In the rows, zero is written as 128.
Each row of numbers stands for one object and depends on some of the facts below. Use the named rows to name the rest.

Some rows with their names:
grogil: [ 82 168 135  56 159 168 120 142 130 122 122 118 125 144 160  90 157 122
 126 102 151 114 203 186 116 143  63 149 131  87 154 140 148 171 134  95
 169 115 144 136 119 113 138  88 193  87]
vudam: [135  71 144 137 118 164 145 122 114 135 108 158 132 120 112 131  89 104
 166 153 147 135 143 125 150 130  90  76 138 137 124 121 100 101 160 110
 130 107 110 127 139 140 128 143 133 141]
lenuk: [136 103 117 147 119 146 143 123 119 141 138 170 171 140  85 127  93 105
 127 137 142 158 108 145 142 112  99  81 103 165  99 115 110 112 158 115
 112 133 140 148 158 129 119 151 109 154]
sistak: [ 97 116 125 157 136 142 133 159 119 150 173 208 217 151  63 156 126 141
  92 122 146 153 143 137 159 128  77  90  69 151  85 162 128  84 163 145
 117 106 147 123 129 102 122 137 125 112]
kufim: [138 129 138 188 106 103 112 106 115 127 132 115 148 122 107 105 131 155
 111 106 110  96  64 131 124 150 153 155 112 150 125 116 141 161 125 110
 123 145 179 151 121 112  96 146 138 176]
skeplim: [127 120 142  92 103  99 123 166 146 165 137 113 138 158 175 177 157 152
 123 115 172 101 155 120  72 151 170 124 130 161 178  92 136  76 105 134
 101  89  73 111  77 123 165  59 123  75]
nefe: [103 157 114 108 105  83 120 155 154 168 163 120 179 184 142 169 155 171
  93  97 161 127 112 147  75 132 163 123  81 176 120  90 131  99  95 150
  93 127 115 142  85 102 139  76  99  91]
vemudre: [116 157 111 108 106  82 119 161 152 166 173 127 186 177 138 170 157 163
  80  93 158 124 115 139  66 133 172 122  87 184 140  95 146  90 101 139
  83 120 107 137  92 107 146  72  96  88]
kamu: [133 114 136 116 129 138 124 124 132 116 115 118 102 114 145 127 123 131
 144 135 119 119 133 115 127 130 131 124 154 109 146 132 126 127 124 119
 131 128 113 121 120 132 132 128 134 134]
dalom: [221 197  36 146 157  82 171  81 137 153 137  71  61  80 158  61 111 119
  83  97  96 149 149 122 138 119 126 133  47 202 118 168 177 110 184 139
 126 188 130 158 178 170  72  97  12 138]
drubis: [106 133 145 114 132 128 127 145 120 145 129 124 119 129 156 143 151 137
 131 131 151 110 167 112 141 142 125 140 101  99 125 163 127 120 107 155
 139 108 133  92 110 117 147 112 158  70]
bokik: [142  78 122 162 101 158 139 124 102 157 148 199 191 149  64 121  69  72
 140 153 156 167 109 159 165 105  79  58 100 184  91 107  91 115 174 111
 101 122 131 153 169 147 121 156 107 157]
bamar: [111 141 117 143 136 101 132 121 121  86 139 115 127 160  83 123 137 134
 117 119  67 195 104 142  82  96 150 138 132 117 113 110 115 140  99 145
 101 148 161 141 147 144 111 172  85 123]
gipun: [132 114 138 115 131 138 124 124 130 116 116 117 102 115 145 128 123 132
 142 137 119 120 135 113 129 129 132 124 153 106 144 135 126 127 124 120
 130 130 113 123 119 132 133 128 137 133]
skoflem: [107 150 129  61 155 175 117 125 139  98 112 113 111 135 151  80 131 119
 135 106 125 120 171 186 107 132  72 134 173  94 169 116 148 176 146  65
 159 135 128 158 128 125 125 105 174 140]
plefluflis: [147 189 101 133 141 111 131 142 150 125 122 151 134 155 141 142 113 121
 105 117 113 145  92 112  99 128 137 170  92 124 128 150 130  81 144 109
 139 160 173 150 158  98 149 151 109 164]
viste: [150 102 133  94  99 108 119 148 157 141 126 108 121 149 165 164 130 147
 133 119 145 106 124 120  57 138 173 111 175 169 195  66 135  82 119 100
  91 111  56 138  84 134 150  75 105 127]
zafos: [109 131 143 115 131 130 127 141 123 143 128 123 119 126 152 140 149 137
 134 131 148 110 165 113 139 141 125 138 108 102 129 159 128 120 113 154
 141 109 128  98 110 121 145 112 153  80]
drakla: [ 90 157 136  76 149 156 122 143 128 128 124 119 124 141 158 108 155 127
 129 112 153 112 192 164 123 143  84 146 126  92 146 144 142 157 129 112
 160 113 141 123 117 115 140  95 181  87]

How the objects are related:
α: refers to; Σ: sits directly inside
bamar	α	monen; biplos	α	grimo; biplos	α	redreskir; biplos	α	klotri
bokik	α	gipofer; bokik	α	braklik; bradem	α	tidor; bradem	α	mastus
braklik	α	mapa; brebri	α	gize; brirul	α	gregam; brukol	α	temem
brukol	α	dalom; dalom	α	nasevem; dalom	α	folo; dredofen	α	redruk
drobrak	α	gipofer; drodro	α	stame; fadi	α	ponagre; fadi	α	satozik
fome	α	stanevis; fona	α	brebri; gize	α	tugaril; grebu	α	pepotrir
gregam	α	dalom; grozakur	α	bradem; grozakur	α	vudam; grozakur	α	draskon
grozakur	α	bromelos; grubusti	α	stanevis; gruma	α	gipofer; gruma	α	brukol
guzol	α	stame; keplar	α	skotas; keplar	α	klotri; kiguk	α	gibru
kiguk	α	skotas; klotri	α	temem; kufim	α	fome; lekon	α	fadi
lenuk	α	staben; lenuk	α	neskek; liful	α	bamar; mastus	α	trestek
meplil	α	flogu; mipe	α	folo; monen	α	nogatre; monen	α	guzol
nasevem	α	gize; nefe	α	drodro; nenes	α	skope; nosibres	α	gibru
pelustim	α	nosibres; pladar	α	neskek; plefluflis	α	nasevem; plefluflis	α	buza
plefluflis	α	gize; ponagre	α	tidor; redreskir	α	buza; ruplek	α	zukis
sistak	α	skotas; skotas	α	redreskir; skotas	α	fufe; somen	α	lekon
stame	α	nogatre; stanevis	α	stame; susuvar	α	ponagre; temem	α	brebri
temem	α	mapa; tidor	α	trepil; tidor	α	satozik; trestek	α	gibru
trufis	α	guzol; trufis	α	flegosam; vemudre	α	nefe; zufis	α	vemudre
badin	Σ	regrem; bamar	Σ	skasti; biplos	Σ	grisil; bokik	Σ	regrem
braklik	Σ	kastor; brebri	Σ	draskon; brinuk	Σ	nefe; brirul	Σ	geski
bromelos	Σ	drakla; brukol	Σ	kladron; buza	Σ	fatos; dalom	Σ	nedrus
deflol	Σ	truras; dradrel	Σ	nedrus; drobrak	Σ	vibros; drodro	Σ	skasti
drubis	Σ	popo; fadi	Σ	geski; feflastil	Σ	dredofen; fisi	Σ	zafos
flegosam	Σ	skotas; flogu	Σ	popo; flovi	Σ	pliberi; folo	Σ	grogil
fome	Σ	tiklu; fufe	Σ	vibros; futro	Σ	feflastil; geski	Σ	drabrak
gibru	Σ	vibros; giflur	Σ	gruma; gipofer	Σ	flovi; gipun	Σ	skotas
gize	Σ	flegosam; grebu	Σ	kastor; gregam	Σ	geflum; grimo	Σ	kastor
grogil	Σ	drakla; grozakur	Σ	kastor; grubusti	Σ	regrem; guzol	Σ	fatos
kamu	Σ	kubru; kaski	Σ	stame; kastor	Σ	grisil; keplar	Σ	bradem
kero	Σ	geflum; kiguk	Σ	brodutrin; klotri	Σ	regrem; klukor	Σ	skeplim
kufim	Σ	grisil; kuni	Σ	brodutrin; ledur	Σ	brukol; lekon	Σ	bradem
lenuk	Σ	geflum; lepla	Σ	geflum; lepu	Σ	sosove; liful	Σ	skasti
mapa	Σ	skasti; mastus	Σ	regrem; meplil	Σ	vemudre; mipe	Σ	skeplim
monen	Σ	vibros; nasevem	Σ	kiguk; nedrus	Σ	kladron; nefe	Σ	gruma
nenes	Σ	stame; neskek	Σ	regrem; nogatre	Σ	dredofen; nosibres	Σ	regrem
pasturi	Σ	grogil; pelustim	Σ	sosove; pepotrir	Σ	kladron; pigrus	Σ	kladron
pladar	Σ	vemudre; plefluflis	Σ	vagan; ponagre	Σ	skeplim; puzir	Σ	sistak
redreskir	Σ	kastor; redruk	Σ	stame; regrem	Σ	geflum; rotris	Σ	flogu
ruplek	Σ	grisil; safu	Σ	grisil; satozik	Σ	grisil; segul	Σ	fatos
sistak	Σ	geflum; skalutrim	Σ	drakla; skaskir	Σ	lepla; skeplim	Σ	gruma
skoflem	Σ	temem; skope	Σ	skeplim; skuge	Σ	pliberi; somen	Σ	kastor
sosove	Σ	drakla; staben	Σ	drakla; stame	Σ	geflum; stanevis	Σ	geflum
sufli	Σ	draskon; susuvar	Σ	vibros; sutrel	Σ	drabrak; tavan	Σ	vibros
telel	Σ	tiklu; temem	Σ	drakla; tepel	Σ	pigrus; tidor	Σ	pliberi
tiklu	Σ	brukol; tilor	Σ	kladron; tistas	Σ	kastor; trepil	Σ	flovi
trestek	Σ	regrem; trester	Σ	geski; trufis	Σ	grogil; truras	Σ	dredofen
truredak	Σ	flovi; tugaril	Σ	geski; vagan	Σ	brodutrin; vemudre	Σ	gruma
vibros	Σ	skasti; viste	Σ	vemudre; vudam	Σ	geflum; zufis	Σ	draskon
zuflam	Σ	popo; zukis	Σ	regrem

Rows to name:
No name comes twice in this set of rows, the named rows included.
[124 106 189 212  96 103 113 119  81 152 114 100 120 102 139 109 162 169
 140 113 140  38 115 101 148 201 147 183  98 122 147 147 144 149 121 127
 152  88 184 101  86 108 105 127 193 121] -> kastor
[120 166 102  64 171 167 125 126 151 102 137 126 156 142 129  78 152 111
  77  87 128 153 128 210 101 109  73 151 154 129 146  92 158 194 151  84
 141 162 173 186 141 120 123 116 171 157] -> pelustim
[117 183 115 135 118 102 109 155 122 156 158 156 161 169 134 139 146 100
 101 130 148 134 118 138 137 123 140 179  82 121 109 148 124 135 115 158
 128 132 160 124 140 113 164 125 135 100] -> fona
[128 150 118  48 161 181 137 109 133 103 109  93  89 124 169  52 122 121
 125  89 118 126 189 190  88 136  56 120 142 107 185 128 157 169 159  46
 152 151 148 171 134 134 112  97 161 129] -> folo
[124  81 124 161 108 156 151 114 120 154 121 187 185 157  69 131  71 103
 153 146 156 174 100 163 155 110  69  49  93 182  68  94  76 104 171 120
 117 131 138 164 155 132 108 159  99 164] -> grubusti
[138 201  75 155 169  83 131 130 149 149 117  97  78  70 141 128 176 130
 137 150 142 103 203 114 213 134 126 173 143 152  76 156 164 135 160 209
 195  98  38  86 135 153  98  73  75 109] -> tiklu
[ 98 123 151 130 140 112 141 143 104 112 125 109 101 142 122 139 163 132
 143 134 104 157 178 114 105 128 136 153 124  83 134 148 114 114  95 167
 129  96 144  87 124 143 139 145 132  55] -> skasti
[ 90 118 159 143 146 100 149 144  89  86 120 103  84 157  99 136 174 126
 152 133  70 194 190 113  77 118 144 161 136  68 139 141 106 111  84 178
 121  85 154  79 133 162 136 171 117  35] -> vibros
[113 114 141 111 122 135 121 115 142 123 100 105  94 135 155 132 122 150
 158 138 125 120 123 124 131 130 127 121 146 104 122 120 102 136 113 139
 138 145 114 133 101 128 125 129 130 131] -> nogatre
[147  86 187 223  90 112 103 101  86 125 102  97 109  91 124  92 136 171
 148 118 103  39  84 100 137 197 154 172 144 130 168 129 147 158 137  88
 143 109 171 128  88 117  86 144 179 182] -> grimo
[134 112 163 168 106 122 128 105  97 113 101  94 117  82 120 111 125 142
 161 120 133  65  97 104 121 162 169 138 148 127 144 117 149 159 105  80
 145  98 142 108 137 114 105 142 165 159] -> satozik
[115 129 126 156 138  88 138 125  93  63 145 106 111 171  57 111 149 111
 122 125  28 229 127 138  57  82 163 155 148 101 135 111 112 140  90 152
  84 132 168 127 160 174 114 197  73  94] -> drobrak
[178 209  50 160 127  67 114 112 110 185 194 100 106 112 138  69 147  90
  75 127 124 129 178 151 200 113 135 162  52 184  93 183 171 173 153 196
 115 155  97 124 152 181  99  69  41  83] -> brukol
[137 113 135 105 131 143 121 122 138 112 117 121  99 110 153 133 113 132
 138 140 116 118 123 106 133 122 136 119 154  98 143 141 126 129 117 120
 126 143 112 123 120 130 137 134 137 138] -> skuge
[107 211 113  99  93 121  43 165  95 163 212 168 175 218 136  62 142  27
  88 133 143 127 154 226 159 107 100 205 112  98 149 146 136 242 125 120
 110 145 148 164 140 146 182  89 169  95] -> temem

Now the same objects, written a new way:
Known rows:
nefe: [146 106 112  84 134 152 142 141 151 134 155 120 105 121 130 216 116 180
 140  79 127 143 115  79 155  97 132 119 127 131 163]
temem: [122 107  77  93 155 126 138 106 131 112 126 125  89 162 136 199 107 165
 141 120 137 121 117 116 138 167 134 124 117 107 131]
stame: [151 120 110  97 135 144 132 176 140 139 161 153 110 118 122 186 103 174
 119 136  80 110 125 122 175 125 137 114 116 158 172]
kladron: [155 103 113 115 164 117 135 120 137 103 147 135  96 127 142 164 107 122
 144 123 137 114 139 115 146 116 116 114 139 143 128]
drakla: [122 114  98 103 162 138 141 120 132 103 151 123  97 145 150 164 128 169
 128 124 138 120 128 132 147 150 140 133 130 124 128]
lepla: [143 116 134 103 156 131 137 147 133 123 150 153 128 127 129 148 119 158
 119 154  99 129 129  82 175 128 136 131 109 158 165]
kero: [132 137 165 137 118 126 123 153 122 141 123 154 141 129 128  92 137 134
 113 157 108 131 131 125 126 137 134 135 118 130 134]
brebri: [117 130 124 129 110 113 116 120 129 131  99 121 128 130 123 123 117 139
 137 121 119 118 120 138 115 137 119 119 116 111 117]
meplil: [133 123 170 120 108 142 133 128 136 144 122 122 130 129 132 121 150 149
 130 102 152 164 119  83 108 104 133 140 134 100 130]
rotris: [118 134 136 141 122 121 126 128 125 131 123 120 133 127 132 112 133 125
 124 123 130 131 128 139 123 128 128 126 128 127 116]
plefluflis: [119 134 159 122 118 117 125 116 139 128  86 111 153 122 112  88 124 127
 136 124 120 132 128 120  95 142 129 114 127  99 143]
dredofen: [125 113 118 104 160 127 143 118 142 113 154 120 133 121 131 155 120 145
 128 124 124 138 129 100 169 124 134 121 127 145 137]
trepil: [119 158 147 146 115 130 123 136 116 112 140 109 123 129 130 164 148  90
 127 116 124 113 124 134 129 136 111 124 114 128  97]
pliberi: [125 120 106 107 158 125 139 123 139 114 151 115 125 119 136 159 118 148
 125 114 119 134 127 108 176 123 131 118 118 149 132]
kubru: [129 112 103 106 156 129 138 120 137 114 151 125 120 124 133 160 118 152
 131 119 123 131 127 105 166 120 131 124 121 148 140]
trester: [104 156 146 161 117 106 123 134 134 133 134  87 143 108 134 110 125 121
 101 101  98 135 125 149 147 134 127  96 113 121 102]
drodro: [115 135 102 159 106 139 119 144 131 147 123 125 157 119 117 143 131  83
 152 131 129 129 127 205 122 109 136 121 138 127 118]
flegosam: [134 118  82 105 145 134 135 141 140 120 160 121 109 119 134 194 106 157
 133 109 111 117 123 129 167 118 130 112 124 153 143]
stanevis: [143 140 146 135 101 135 119 177 129 153 133 148 122 122 121 127 121 139
 115 137  93 120 129 155 118 130 134 116 129 131 145]

Name these rows:
No name comes twice in this set of rows, the named rows included.
[129 142 119 122  96 125 116 126 121 124  97 113 115 121 132 103 118 132
 136 125 109 120 122 149 118 134 124 116 116 118 132] -> buza
[101 143 133 164 121 141 129 122 117 120 118 137 200 131 107 152 166   9
 180 170 158 135 132 177 135 108 125 150 128 136  95] -> susuvar
[130 132 191 135 118 121 127 159 123 135 125 143 154 125 123  68 129 118
 107 167 103 157 134 117 128 136 141 144 131 124 133] -> lenuk
[146 114 151 145 133 102 114 111 140 119  88 137 116 134 132 104 116 137
 142 120 153  90 141 151  64 129 103 102 138 102 106] -> dalom
[128 116 180 114 115 139 129 113 148 145  95 124 145 132 125 124 154 185
 138  87 159 140 116  79  74 109 126 135 125  88 139] -> mipe
[138 137 181 139 115 127 122 166 120 147 123 169 143 130 127  87 138 139
 106 170  94 131 132 114 131 140 137 138 114 134 143] -> badin
[111 134 115 129 153 111 138 121 144 115 160  90 129 104 137 164 114 148
 114  96  93 133 125 110 198 128 129  91 102 150 128] -> geski
[116 135  86  95  86 127 112 103 105 133 100 111 129 114  91  36  95 129
 114 127 115 123 124 114  80 136 117 166 155 143 156] -> redreskir
[132 112 108 102 152 133 143 131 145 120 155 118 127 119 123 172 111 143
 132 113 118 132 129 106 163 123 135 114 134 142 150] -> zufis
[137 138 174 132 105 127 116 179 111 136 132 163 128 127 136  78 122 141
 104 180  82 139 130 132 144 134 134 148 109 148 130] -> neskek
[105 122  79 120 107 110 116  94 109 150 124 120 124 137  80  95  99 116
 102 120 140 131 121 112  82 138 114 171 151 139 112] -> braklik

The same objects again, as new rows of numbers:
Some objects and their rows:
temem: [ 85   3 154 107 132 120 144 155 147 148 200 183 121 118  86 128 128 189
 137 164  76 137  91 105 104 148 146  82 130 123 141 121 171 114 105 136
  93 132]
gregam: [ 79 107 129  88 115 158 101 144 125 144 111  95 160 107 102 126 126 142
 187  80  59 156 115 104 132 101 120 117  87 101 109 161 140 148 126 139
  56 164]
kufim: [160 158 136 146 144 131 146 107 147 137 132 132 131 148 139 144 151 141
 170 119 144 133 152 120 143 146 127 147 110 132 102 144 132 149 101 122
  98 143]
trestek: [135 219 168  98 143 155  92 132 121 128  58  79 145  81 161  37 117 127
 152 145 139  93 129  76 141  83  96  75 135  66 109 162 113  91 125 142
 128 155]
brebri: [110 168 138 110 142 146 189 140 128  93 130 166 155 174 145 129 164 158
 189  87 166 120  86  68 168  96 137 164 135 158 182 143 156 135  94 107
 131  92]
dalom: [115 134 118  98 102 169 102 138 113 131 136  97 145 157  94  97 128 171
 195  87 118 153  91  92 117  79 132 154 114 124 126 175 179 184 130  93
  64 138]
dredofen: [141  94 156 119 120 136 128 152 143 121 175 144 103 104 140 145 167 121
 116 153 142 106 101 130 127 135 150 115 147 137 124 113 143  96 137 136
 141 128]
guzol: [166 122  99 167 127 137 212  89 136 131 119 117 149 167 132 113 155 135
 129 113 143 153 135 153 122 125 146 182 167  83 121 180 171 109 110 105
 145 172]
tidor: [189 180  62  62 123  98  93 118  85 141 158 129 113 142 148 124 146  94
 141 102 150 163 158  86 135 165 139 119  94 120 133 161 116 139  95 175
 130 130]
nogatre: [130 134  85 162 149 120 132 120 130 142 115 129 139 155 111 102  98 120
 120 149 120 124 137 135  89 153 130 155 109 108 145 141 121 136 105 130
 164 134]
draskon: [110 101 152 136 120 133  99 151 137 135 160 139 111  98 133 147 122 118
  91 150 132 119 107 151 126 139 131 129 126 142 128 106 126 117 149 124
 148 123]
ledur: [136 148 109 145 107 123  94 123  90 122 112 100 124 157 118 104 116 128
 140 129 151 142 127 126 108 100 143 152 159 124 117 123 138 161 142  91
 113 116]
neskek: [ 75 144 124 126 137 114  97 139 112 138  77 117 158 111 128 133 108 109
 127 115  79 151 137 117 138 107 125 127 115 108 130 118 100 122 128 145
 113 140]
pasturi: [110 128 121 118 139 112 130  99 113 143 130 156 152 136 121 102  60 171
 105 122 108 169 145 124 132 153  99 115 129 132 137 152 135 150 124 120
 118 127]
badin: [ 71 133 130 129 132 119  96 134 112 136  76 112 159 105 130 134 107 110
 128 108  83 151 139 124 149 105 120 133 124 109 131 111 101 124 127 144
 112 137]
popo: [111 106 161 135 115 140 106 152 139 128 161 139 111  98 140 154 115 127
  90 142 132 121 106 159 137 135 125 122 146 151 126 102 137 113 158 119
 145 119]
kamu: [139 118 121 131 111 133 144 115 107  99 113 127 142 127 123 126 134 118
 126 120 131 109 137 160 146 122 123 120 147 140 119 122 130 127 141 109
 107 123]
geflum: [ 48  92 176 137 125 126  69 183 125 139 119 122 134  72 138 166 127  84
  95 153  81 124 101 140 145 120 140 117 145 111 132  79 106  74 149 158
 146 139]
skope: [154 102  91 125 121 135 180  86 111  87 120 107 139 109 116 110 146 106
 122  83 147  80 149 165 152 134 132 134 116 116 133 129 126 138 139 125
 128 115]

Name these rows:
No name comes twice in this set of rows, the named rows included.
[128  74 128 118 118 149 158  96 148 101 177 105 114  58 127 144 142 111
  81  76 166  77 119 181 145 136 133 143 102 117 136 117 132 127 164 142
 175 105] -> skeplim
[202 173  46  41 122 106 132  82  96 124 173 113 114 111 151 127 165  86
 141  45 167 142 171  93 155 162 144 130  68 101 131 175 120 156  99 194
 150 122] -> ponagre
[194 184  78  57 113 100 108 111  92 133 160 129 107 137 155 137 146 100
 139  82 146 174 156  88 154 145 135 116 100 124 129 161 124 151 102 172
 120 130] -> fadi
[171 192 116  97 123 148 139 140 148 115  73  97 121 156 140  65 115 123
 109 153 141  84 120 131  95  96  79  73 132 159 141 150 102 108 151 120
 139 124] -> gibru
[128  65 110 100 130 141 163 110 167 131 186 110 103  76 109 140 160 131
 123  91 130  95 108 135 110 136 145 135  78  93 126 137 140 135 135 167
 147 126] -> gruma
[ 91 112 124 112 131 120 120 138 116 139  90 112 146 115 118 131 150 117
 172 114  73 148 132 100 137 101 138 110 120  90 114 129 117 117 109 161
  90 152] -> bokik
[ 83  69 122 126 134  98 128 140 137 144  81 119 138 129  94 144 165 129
 184 139  47 140 129  85 110  99 152 106 120  82 109  99 108 119  93 165
  85 140] -> klotri
[166 153  84 100 135 101 121 116 109 139 140 127 115 151 136 121 148 116
 148 121 137 143 150  84 113 144 139 125 104 110 138 149 121 132  85 161
 135 131] -> lekon
[163 146 101 154 117 121 140 112 106 132 122 107 118 175 124  96 162 134
 161 132 163 150 120 108  89  97 161 163 171  88 116 151 162 142 112 102
 132 143] -> fome
[142 179 133  79 125 122  71 141 148 172 193 129  93  98 163 155 118 132
 113 106 146 173 116  85 125 149 122 122  88 123 125 158 127 133 121 174
 154 133] -> bradem
[171 143  76 149 129 142 218 105 162 146 103 118 137 188 134 120 151 131
 118 120 128 154 129 142  82 117 132 166 148 109 141 183 155 109 109 122
 154 170] -> drodro
[136 123 108 174 136 134 189 116 124 145  92 111 166 145 135 123 160 112
 127 115 103 152 137 143 124 114 159 178 168  63 116 164 155  87 103 126
 146 186] -> stanevis

